Here is a tiny trained network, its code and every weight. The questions are about switching its units off for an input and a target symbol, where a switched-off unit gives its printed mean instead of its output.

import numpy as np


def w(rows, s, z=0):
    codes = np.array(rows[::2]) - 128.0
    scale = np.full(codes.shape[1], s)
    scale[-1] = z or s
    return codes * scale


def norm(h):
    return h / np.sqrt((h * h).mean(-1, keepdims=True) + 1e-5)


def f(y):
    return y / 2 * (1 + np.tanh(0.7978845608 * (y + 0.044715 * y**3)))


def softmax(a):
    e = np.exp(a - a.max(-1, keepdims=True))
    return e / e.sum(-1, keepdims=True)


def log_softmax(a):
    a = a - a.max(-1, keepdims=True)
    return a - np.log(np.exp(a).sum(-1, keepdims=True))


def net(x, mask):
    ids = ['αβγδεζηθλμπσψω'.index(c) for c in x.split()]
    T = len(ids)
    res = E[ids] + P[:T]
    u = 0
    for l in range(2):
        q, k, v = (norm(res) @ M[l].T for M in (Q, K, V))
        z = softmax(np.where(np.tri(T) > 0, q @ k.T / 3**0.5, -1e9)) @ v
        res = res + np.where(mask[u], z, O[l][:, -1]) @ O[l][:, :-1]
        u += 1
        y = f(norm(res) @ A[l][:, :-1].T + A[l][:, -1])
        res = res + np.where(mask[u : u + 12], y, B[l][:, -1]) @ B[l][:, :-1]
        u += 12
    return log_softmax(norm(res)[-1] @ U[:, :-1].T + U[:, -1])


Q, K, V, O, A, B = {}, {}, {}, {}, {}, {}
E = w([
[87,31,91],'α',
[6,162,187],'β',
[105,160,99],'γ',
[112,180,61],'δ',
[202,87,53],'ε',
[77,183,138],'ζ',
[118,252,234],'η',
[198,105,168],'θ',
[96,174,77],'λ',
[63,69,92],'μ',
[211,164,93],'π',
[210,155,100],'σ',
[129,57,254],'ψ',
[76,183,127],'ω',
],0.0061)
P = w([
[14,185,61],'0',
[2,177,56],'1',
[4,172,66],'2',
[4,165,69],'3',
[3,172,73],'4',
[11,162,73],'5',
[15,171,69],'6',
],0.00098)
Q[0] = w([
[158,81,124],'0.h1',
[172,77,253],'0.h1',
[91,224,58],'0.h1',
],0.0049)
K[0] = w([
[151,158,172],'0.h1',
[102,206,208],'0.h1',
[174,52,1],'0.h1',
],0.0087)
V[0] = w([
[151,133,77],'0.h1',
[166,31,2],'0.h1',
[157,206,120],'0.h1',
],0.0041)
O[0] = w([
[228,135,126,220],'0.h1',
[173,12,147,255],'0.h1',
[67,159,252,214],'0.h1',
],0.0026,0.0013)
A[0] = w([
[86,124,76,117],'0.n1',
[85,211,239,180],'0.n2',
[11,114,117,255],'0.n3',
[198,192,60,114],'0.n4',
[207,167,116,139],'0.n5',
[145,58,81,119],'0.n6',
[139,160,58,43],'0.n7',
[65,53,200,65],'0.n8',
[189,94,74,120],'0.n9',
[147,3,168,105],'0.n10',
[171,82,131,157],'0.n11',
[135,142,185,134],'0.n12',
],0.005,0.0017)
B[0] = w([
[130,185,116,162],'0.n1',
[207,61,47,197],'0.n2',
[149,123,5,253],'0.n3',
[65,39,231,203],'0.n4',
[175,30,213,177],'0.n5',
[194,158,77,143],'0.n6',
[59,143,182,147],'0.n7',
[50,134,150,114],'0.n8',
[171,103,132,164],'0.n9',
[95,229,92,134],'0.n10',
[135,72,65,143],'0.n11',
[127,110,102,127],'0.n12',
],0.0027,0.0024)
Q[1] = w([
[122,129,3],'1.h1',
[18,219,224],'1.h1',
[91,109,202],'1.h1',
],0.0059)
K[1] = w([
[66,104,210],'1.h1',
[253,244,28],'1.h1',
[129,209,106],'1.h1',
],0.005)
V[1] = w([
[18,40,198],'1.h1',
[107,3,32],'1.h1',
[54,92,169],'1.h1',
],0.0043)
O[1] = w([
[3,64,214,18],'1.h1',
[57,59,72,246],'1.h1',
[55,148,180,56],'1.h1',
],0.0045,0.0012)
A[1] = w([
[120,136,145,111],'1.n1',
[205,235,117,120],'1.n2',
[171,20,208,109],'1.n3',
[126,155,213,69],'1.n4',
[64,171,92,251],'1.n5',
[71,115,151,209],'1.n6',
[55,132,201,238],'1.n7',
[181,66,188,110],'1.n8',
[120,157,122,144],'1.n9',
[253,146,181,41],'1.n10',
[52,32,201,132],'1.n11',
[131,145,183,46],'1.n12',
],0.0065,0.0027)
B[1] = w([
[85,123,111,110],'1.n1',
[98,201,221,191],'1.n2',
[6,115,115,217],'1.n3',
[160,49,54,102],'1.n4',
[118,18,249,254],'1.n5',
[116,149,252,150],'1.n6',
[126,85,237,141],'1.n7',
[74,142,71,186],'1.n8',
[107,78,150,139],'1.n9',
[104,126,167,205],'1.n10',
[64,195,222,143],'1.n11',
[144,92,65,92],'1.n12',
],0.003,0.0029)
U = w([
[33,102,231,176],'α',
[158,44,242,201],'β',
[113,180,155,6],'γ',
[135,243,22,118],'δ',
[85,46,65,146],'ε',
[237,65,33,217],'ζ',
[66,76,74,135],'η',
[110,121,172,2],'θ',
[91,210,148,45],'λ',
[247,151,158,141],'μ',
[192,205,177,247],'π',
[119,199,145,17],'σ',
[189,124,180,36],'ψ',
[101,176,110,6],'ω',
],0.011,0.0033)

Each question gives the input, a string of symbols that net reads in full, and the target symbol t.
The units are the heads (3 rows each of Q, K, V and O) and the neurons (one row each of A and B). Each row of codes is followed by its name. A weight is (code - 128) times the scale printed after its matrix; where a second scale follows, it is the last column's (O, A, B and U).
mask holds one flag per unit, layer by layer, with each layer's heads first. A switched-off unit (its flag False) gives its mean, the last column of its rows in O or B, instead of its output. The means were averaged over made-up inputs and are rounded, as every weight is.
A unit's drop is (log p(t) with every unit on - log p(t) with that unit switched off) / (log p(t) with every unit on - log p(t) with every unit switched off).
The circuit of an input: a set's keep is (log p(t) with only the set's units on - log p(t) with every unit switched off) / (log p(t) with every unit on - log p(t) with every unit switched off). Starting from the 12 units with the biggest drops (on a tie, the unit counted first), units are removed one at a time, each time the one whose removal leaves the highest keep (on an exact tie, the one counted first), for as long as the keep stays at least 0.8.
units of the circuit, in order: the units of the circuit, biggest drop first
most important unit: the unit with the biggest drop
top k neurons: the k neurons with the biggest drops, biggest first
top k neurons in layer l: the k neurons of layer l with the biggest drops, biggest first
input ε ε μ θ, target ζ: most important unit -> 0.n4
input γ γ η α ε γ, target ζ: units of the circuit, in order -> 0.h1; 1.n3
input π ζ γ γ α ω, target ε: top 2 neurons -> 0.n3; 0.n2
input θ η β γ σ, target α: top 3 neurons in layer 0 -> 0.n4; 0.n5; 0.n6
input γ ω θ, target μ: top 2 neurons in layer 0 -> 0.n4; 0.n2
input β σ σ θ, target α: top 4 neurons -> 0.n3; 1.n3; 0.n5; 1.n10
input γ ω γ γ θ γ, target δ: top 2 neurons in layer 1 -> 1.n3; 1.n11
input ζ δ π η γ, target π: units of the circuit, in order -> 1.h1; 1.n3
input θ γ γ π ζ ε δ, target ζ: units of the circuit, in order -> 0.h1; 1.n3; 1.n8
input θ α σ π, target ε: top 2 neurons -> 0.n4; 0.n5
input γ σ θ θ σ, target β: units of the circuit, in order -> 0.n3; 0.n4
input α σ σ γ δ, target ε: top 2 neurons -> 0.n4; 1.n5
input ε ε β γ α ζ, target ε: top 3 neurons -> 0.n3; 0.n4; 0.n5
input α σ π, target ε: units of the circuit, in order -> 1.h1
input δ λ σ θ, target μ: units of the circuit, in order -> 1.h1; 1.n5; 0.n3
input σ δ ε ζ ω, target ζ: top 2 neurons -> 0.n2; 1.n3
input σ σ σ ζ γ, target δ: top 3 neurons -> 0.n2; 0.n3; 1.n2
input η θ σ σ γ, target π: top 2 neurons in layer 1 -> 1.n2; 1.n3
input λ η ω θ, target π: top 2 neurons -> 1.n2; 1.n5
input η ε ε γ δ θ, target ζ: most important unit -> 0.n2
input δ θ η θ, target π: top 3 neurons -> 1.n2; 0.n3; 1.n5
input γ α σ, target ε: top 3 neurons in layer 1 -> 1.n3; 1.n5; 1.n8
input δ α γ σ, target ε: top 2 neurons in layer 0 -> 0.n4; 0.n2
input γ η γ π, target π: top 2 neurons -> 1.n5; 1.n2
input γ γ α γ γ ω, target ε: top 2 neurons -> 0.n3; 1.n5
input ω δ γ σ θ σ, target β: top 2 neurons in layer 1 -> 1.n10; 1.n3
input λ σ μ θ, target ε: top 2 neurons in layer 1 -> 1.n3; 1.n5
input γ α ε ψ γ σ π, target α: top 2 neurons in layer 1 -> 1.n11; 1.n3
input ε μ γ α α γ λ, target ε: top neuron -> 0.n6
